Each row has a name. After each piece below comes the name of the row it's from. Each question is about the rows just above it.

[-0.94 -4.12 -2.27 -0.65 -4.02 -0.93 -2.85 -2.79 -2.68 -1.91 -0.30 -0.64
 -0.93 -0.14  0.36 -3.99  0.07 -0.20  1.57  1.30  0.11 -2.53  0.68  1.30
 -3.35  2.14 -1.81 -1.41 -0.42]  z_884
[ 1.46  7.52  3.52  1.03  6.53  2.27  4.85  4.89  4.40  3.56  0.27  1.85
  2.40 -0.20 -0.35  6.76  0.41  0.90 -3.41 -2.61 -0.91  5.00 -1.41 -3.09
  4.76 -3.96  2.40  3.04  0.63]  z_220
[ 0.50  1.49  1.64 -0.09  0.66  0.30  0.38  1.08  2.39  4.05  0.56  2.12
  3.61 -0.98  1.53  1.50  0.26  2.09 -0.40 -2.83 -2.31  1.53 -1.20 -2.66
  2.08 -2.29 -0.34  1.03  0.77]  z_659
[-0.75 -3.77 -2.46 -0.10 -1.54 -2.08 -1.01 -2.30 -3.92 -6.74 -0.70 -4.65
 -7.11  2.24 -2.61 -2.96 -0.94 -4.29  2.38  5.03  4.84 -4.18  2.48  5.52
 -2.37  4.60  1.14 -2.76 -0.90]  z_607
[ 0.38 -1.06  2.13 -0.81 -2.42 -0.75 -2.28 -0.36  3.67  8.72  1.34  4.61
  8.30 -2.57  4.20 -0.32  0.13  4.97  1.32 -6.02 -5.88  0.81 -2.27 -4.86
  2.67 -3.93 -2.69  0.67  1.68]  z_612
[-0.61  2.19 -2.48  0.87  1.85  2.87  2.31  0.48 -3.67 -8.03 -1.50 -2.44
 -5.98  1.36 -3.35  0.19  0.93 -3.19 -3.66  4.99  3.81  0.98  1.46 -1.35
  3.53 -1.40 -1.09 -1.42  1.78]  z_889
[-0.61  2.19 -2.48  0.87  1.85  2.87  2.31  0.48 -3.67 -8.03 -1.50 -2.44
 -5.98  1.36 -3.35  0.19  0.93 -3.19 -3.66  4.99  3.81  0.98  1.46  2.59
 -4.87  2.70  1.16  0.95 -2.25]  z_538
[-1.14 -5.42 -2.60 -0.92 -5.85 -1.08 -4.23 -3.73 -2.78 -0.90 -0.15  0.40
  0.75 -0.91  1.39 -5.36  0.19  1.06  1.89  0.46 -1.27 -2.94  0.25  0.43
 -4.13  1.86 -3.11 -1.56 -0.39]  z_980
[ 0.48  2.98  1.47  0.29  1.79  1.49  1.31  1.78  2.14  2.83  0.27  2.23
  3.08 -0.96  0.92  2.40  0.52  1.72 -1.78 -2.29 -1.97  2.67 -1.24 -2.74
  1.46 -2.38 -0.03  1.79  0.32]  z_401
asked: [-0.09  0.66] : z_659
asked: [ 4.85  4.89  4.40  3.56  0.27  1.85  2.40 -0.20] : z_220

